Here is a tiny trained network, its code and every weight. The questions are about switching its units off for an input and a class, where a switched-off unit gives its printed mean instead of its output.

import numpy as np


def w(rows, s, z=0):
    codes = np.array(rows[::2]) - 128.0
    scale = np.full(codes.shape[1], s)
    scale[-1] = z or s
    return codes * scale


def f(y):
    return y / 2 * (1 + np.tanh(0.7978845608 * (y + 0.044715 * y**3)))


def log_softmax(a):
    a = a - a.max(-1, keepdims=True)
    return a - np.log(np.exp(a).sum(-1, keepdims=True))


def net(x, mask):
    res = np.array(x, float).reshape(1, 2) / 4 @ E
    y = f(res @ A[0][:, :-1].T + A[0][:, -1])
    res = res + np.where(mask, y, B[0][:, -1]) @ B[0][:, :-1]
    return log_softmax(res[-1] @ U[:, :-1].T + U[:, -1])


A, B = {}, {}
E = w([
[81,235,172,116,10,41],'x0',
[110,156,15,190,51,145],'x1',
],0.013)
A[0] = w([
[143,112,53,121,79,131,93],'N0',
[130,132,214,113,159,121,71],'N1',
[134,125,137,88,150,110,223],'N2',
[122,133,51,145,113,129,227],'N3',
[125,137,149,141,102,110,254],'N4',
[96,165,81,133,113,165,91],'N5',
[141,129,131,157,154,159,217],'N6',
[119,94,99,139,170,137,67],'N7',
[133,70,119,130,138,178,160],'N8',
[95,176,163,101,89,125,101],'N9',
[154,147,184,140,78,86,104],'N10',
[107,141,132,135,108,76,94],'N11',
[168,150,76,183,116,119,114],'N12',
[149,141,69,109,167,155,101],'N13',
[108,137,65,155,121,107,93],'N14',
[141,124,251,105,180,109,146],'N15',
[129,86,111,144,198,104,138],'N16',
],0.017,0.012)
B[0] = w([
[126,50,156,145,112,142,187],'N0',
[164,16,150,176,94,147,187],'N1',
[38,169,118,113,120,114,198],'N2',
[20,150,147,151,127,118,242],'N3',
[54,252,115,120,163,126,227],'N4',
[143,78,152,133,86,146,174],'N5',
[97,186,134,115,157,141,203],'N6',
[228,119,116,123,129,152,176],'N7',
[152,158,112,116,151,141,222],'N8',
[214,137,89,132,144,191,216],'N9',
[215,128,152,87,164,180,211],'N10',
[215,110,110,127,131,124,184],'N11',
[119,74,127,170,113,107,186],'N12',
[189,155,128,136,101,171,179],'N13',
[144,55,125,170,112,132,178],'N14',
[55,90,129,197,93,124,253],'N15',
[188,153,124,113,126,143,211],'N16',
],0.029,0.017)
U = w([
[88,29,139,213,43,161,154],'0',
[251,184,92,173,132,187,81],'1',
[24,226,105,151,143,126,253],'2',
[182,140,101,126,170,75,88],'3',
[85,62,136,111,93,78,87],'4',
[121,123,120,90,77,108,72],'5',
[150,74,120,136,99,92,76],'6',
],0.012,0.0066)

Each question gives the input, the list of numbers given to net, and the class t.
The units are the neurons (one row each of A and B). Each row of codes is followed by its name. A weight is (code - 128) times the scale printed after its matrix; where a second scale follows, it is the last column's (A, B and U).
mask holds one flag per neuron, in row order. A switched-off neuron (its flag False) gives its mean, the last column of its row in B, instead of its output. The means were averaged over made-up inputs and are rounded, as every weight is.
A unit's drop is (log p(t) with every unit on - log p(t) with that unit switched off) / (log p(t) with every unit on - log p(t) with every unit switched off).
k most important neurons: the k neurons with the biggest drops, biggest first
drop when u is switched off: that unit's drop, to one decimal
input [8,6], class 1: 2 most important neurons	[N9; N10]
input [-2,4], class 0: 2 most important neurons	[N4; N0]
input [3,-7], class 0: most important neuron	[N1]
input [0,-4], class 0: 3 most important neurons	[N1; N15; N3]
input [2,-4], class 0: 4 most important neurons	[N1; N15; N3; N6]
input [7,6], class 1: 2 most important neurons	[N9; N15]
input [-8,8], class 0: 4 most important neurons	[N3; N0; N12; N9]
input [-1,4], class 0: 3 most important neurons	[N0; N4; N2]
input [-2,-4], class 0: 3 most important neurons	[N4; N1; N15]
input [-3,0], class 2: 3 most important neurons	[N9; N10; N11]
input [2,-3], class 2: 2 most important neurons	[N0; N14]
input [7,5], class 1: drop when N9 is switched off	1.6
input [-3,2], class 2: drop when N9 is switched off	0.5
input [3,2], class 2: drop when N3 is switched off	0.0
input [3,3], class 2: drop when N15 is switched off	0.6
